Below is a small trained network, with its code and all its weights. Each question gives an input and a target symbol and asks what happens when units are switched off, that is, made to give their printed mean instead of their output.

import numpy as np


def w(rows, s, z=0):
    codes = np.array(rows[::2]) - 128.0
    scale = np.full(codes.shape[1], s)
    scale[-1] = z or s
    return codes * scale


def norm(h):
    return h / np.sqrt((h * h).mean(-1, keepdims=True) + 1e-5)


def f(y):
    return y / 2 * (1 + np.tanh(0.7978845608 * (y + 0.044715 * y**3)))


def softmax(a):
    e = np.exp(a - a.max(-1, keepdims=True))
    return e / e.sum(-1, keepdims=True)


def log_softmax(a):
    a = a - a.max(-1, keepdims=True)
    return a - np.log(np.exp(a).sum(-1, keepdims=True))


def net(x, mask):
    ids = ['βγηλξπστω'.index(c) for c in x.split()]
    T = len(ids)
    res = E[ids] + P[:T]
    r = norm(res)
    for j in range(2):
        rows = slice(3 * j, 3 * j + 3)
        q, k, v = (r @ M[0][rows].T for M in (Q, K, V))
        z = softmax(np.where(np.tri(T) > 0, q @ k.T / 3**0.5, -1e9)) @ v
        o = O[0][rows]
        res = res + np.where(mask[j], z, o[:, -1]) @ o[:, :-1]
    y = f(norm(res) @ A[0][:, :-1].T + A[0][:, -1])
    res = res + np.where(mask[2:10], y, B[0][:, -1]) @ B[0][:, :-1]
    return log_softmax(norm(res)[-1] @ U[:, :-1].T + U[:, -1])


Q, K, V, O, A, B = {}, {}, {}, {}, {}, {}
E = w([
[164,83,121,124,119,130,158,141,136],'β',
[190,126,113,131,106,120,92,133,158],'γ',
[160,114,133,161,123,110,131,164,125],'η',
[176,168,104,132,80,150,147,153,84],'λ',
[149,107,137,80,129,156,108,171,156],'ξ',
[85,89,147,97,139,96,106,92,3],'π',
[122,121,52,129,116,121,130,113,119],'σ',
[104,128,113,120,87,54,139,164,147],'τ',
[71,148,124,149,175,140,136,168,144],'ω',
],0.032)
P = w([
[254,173,96,148,133,167,166,155,73],'0',
[191,168,66,145,137,149,168,192,101],'1',
[162,176,96,145,143,155,127,149,110],'2',
[152,125,110,149,142,155,129,149,117],'3',
[145,90,131,164,123,155,123,143,117],'4',
[134,62,137,171,117,151,97,123,115],'5',
[131,32,144,170,124,150,98,123,120],'6',
[122,4,165,179,113,149,93,127,111],'7',
],0.011)
Q[0] = w([
[107,135,113,120,168,156,87,112,115],'head 0',
[102,185,157,124,152,91,121,73,129],'head 0',
[101,198,253,98,115,137,124,82,158],'head 0',
[163,155,166,138,181,153,155,118,144],'head 1',
[131,92,143,129,120,124,90,137,63],'head 1',
[133,78,103,98,114,142,91,127,113],'head 1',
],0.016)
K[0] = w([
[160,113,118,195,135,69,159,132,203],'head 0',
[203,188,93,134,111,175,176,179,235],'head 0',
[255,219,62,152,102,170,138,174,133],'head 0',
[199,180,87,99,120,140,133,142,68],'head 1',
[58,54,94,119,122,141,60,106,165],'head 1',
[69,60,102,177,166,71,79,160,141],'head 1',
],0.011)
V[0] = w([
[46,149,134,206,110,58,200,138,174],'head 0',
[138,133,254,48,87,101,100,227,116],'head 0',
[127,93,125,147,239,223,109,215,121],'head 0',
[66,126,83,66,117,215,140,96,166],'head 1',
[146,126,106,91,63,84,167,111,165],'head 1',
[112,138,146,210,111,176,145,154,195],'head 1',
],0.0086)
O[0] = w([
[74,169,115,126,124,73,149,255,69,65],'head 0',
[129,207,219,21,149,104,192,114,210,24],'head 0',
[97,175,196,126,187,234,69,126,136,159],'head 0',
[152,149,17,99,162,185,126,136,137,4],'head 1',
[193,90,83,105,56,69,146,226,194,191],'head 1',
[175,221,88,149,166,100,200,147,194,36],'head 1',
],0.0085,0.0032)
A[0] = w([
[153,139,91,80,72,74,191,124,105,235],'neuron 0',
[182,124,157,174,99,105,102,86,143,131],'neuron 1',
[82,75,12,134,109,132,100,40,111,54],'neuron 2',
[112,121,63,169,114,78,133,152,86,100],'neuron 3',
[99,80,171,143,182,158,136,207,213,73],'neuron 4',
[41,165,81,158,128,132,82,144,189,255],'neuron 5',
[32,233,98,94,203,137,97,254,104,144],'neuron 6',
[112,60,85,234,108,91,148,79,107,56],'neuron 7',
],0.0094,0.0041)
B[0] = w([
[2,121,111,119,123,118,136,133,129,240],'neuron 0',
[53,160,117,148,153,102,150,156,114,197],'neuron 1',
[179,80,136,179,122,161,64,237,95,255],'neuron 2',
[96,100,180,25,125,145,84,135,179,209],'neuron 3',
[104,216,189,162,120,176,103,115,142,171],'neuron 4',
[85,74,110,171,224,158,159,181,115,193],'neuron 5',
[32,93,77,206,226,127,162,12,153,221],'neuron 6',
[170,155,132,81,170,136,120,198,80,240],'neuron 7',
],0.011,0.0063)
U = w([
[179,74,122,118,125,145,255,121,125,24],'β',
[178,152,86,166,92,79,123,79,150,142],'γ',
[167,199,187,182,137,98,175,194,89,2],'η',
[124,208,106,163,35,176,177,135,97,84],'λ',
[151,207,157,38,142,171,135,148,161,201],'ξ',
[135,126,169,96,116,102,113,73,47,124],'π',
[160,130,90,139,117,183,91,215,102,62],'σ',
[94,152,115,67,102,75,170,181,148,216],'τ',
[95,160,79,168,188,147,171,101,131,149],'ω',
],0.0076,0.0028)

Each question gives the input, a string of symbols that net reads in full, and the target symbol t.
The units are the heads (3 rows each of Q, K, V and O) and the neurons (one row each of A and B). Each row of codes is followed by its name. A weight is (code - 128) times the scale printed after its matrix; where a second scale follows, it is the last column's (O, A, B and U).
mask holds one flag per unit, heads first, then neurons. A switched-off unit (its flag False) gives its mean, the last column of its rows in O or B, instead of its output. The means were averaged over made-up inputs and are rounded, as every weight is.
A unit's drop is (log p(t) with every unit on - log p(t) with that unit switched off) / (log p(t) with every unit on - log p(t) with every unit switched off).
The circuit of an input: a set's keep is (log p(t) with only the set's units on - log p(t) with every unit switched off) / (log p(t) with every unit on - log p(t) with every unit switched off). Starting from all 10 units, units are removed one at a time, each time the one whose removal leaves the highest keep (on an exact tie, the one counted first), for as long as the keep stays at least 0.8.
units of the circuit, in order: the units of the circuit, biggest drop first
unit that matters most: the unit with the biggest drop
top k neurons: the k neurons with the biggest drops, biggest first
heads that matter: for each layer, one digit per head in row order, 1 if its drop is at least 0.15 and else 0, layers parted by /
input σ τ ξ, target τ: units of the circuit, in order	head 0; neuron 2
input ω η σ β λ τ σ, target τ: heads that matter	10
input π λ η ω η γ γ λ, target λ: top 2 neurons	neuron 6; neuron 5
input τ τ ω σ λ, target ω: units of the circuit, in order	head 0; neuron 6; neuron 2
input η τ π τ π, target τ: heads that matter	10
input τ η λ τ ω ξ ξ, target ω: units of the circuit, in order	head 0; neuron 6; head 1
input β γ σ ξ σ ω τ, target ω: units of the circuit, in order	head 0; neuron 6
input β λ π π λ, target π: units of the circuit, in order	head 1; head 0
input β η σ π ω ξ, target ξ: heads that matter	10
input ω π λ γ, target γ: units of the circuit, in order	head 0; neuron 2; neuron 3
input γ ξ β, target ξ: heads that matter	10
input σ ξ β π π η, target π: units of the circuit, in order	head 1; neuron 2
input β σ σ σ π τ τ π, target τ: heads that matter	11
input η γ β, target η: top 3 neurons	neuron 6; neuron 1; neuron 3
input ξ η λ, target ξ: units of the circuit, in order	head 0
input π ω β λ β, target β: top 2 neurons	neuron 6; neuron 2
input β ω τ, target ω: units of the circuit, in order	neuron 6; head 0
input σ β λ ω λ, target ω: units of the circuit, in order	head 0; neuron 6
input π ξ ω ω β η, target η: unit that matters most	neuron 6
input η σ π β, target β: units of the circuit, in order	head 0; neuron 2
input η ω π τ σ η ω π, target ω: units of the circuit, in order	head 1; head 0; neuron 6
input τ η τ σ σ, target τ: units of the circuit, in order	head 0; neuron 3
input β ξ τ ω η γ, target ω: units of the circuit, in order	head 0; neuron 6; head 1
input λ ω β, target ω: units of the circuit, in order	head 0; neuron 6
input τ σ γ π σ σ η, target η: heads that matter	10
input β η ω σ β, target ω: heads that matter	11
input β ω η η, target ω: heads that matter	10
input π σ ω σ σ σ β π, target σ: heads that matter	11
input τ τ τ η π ω π, target ω: heads that matter	11
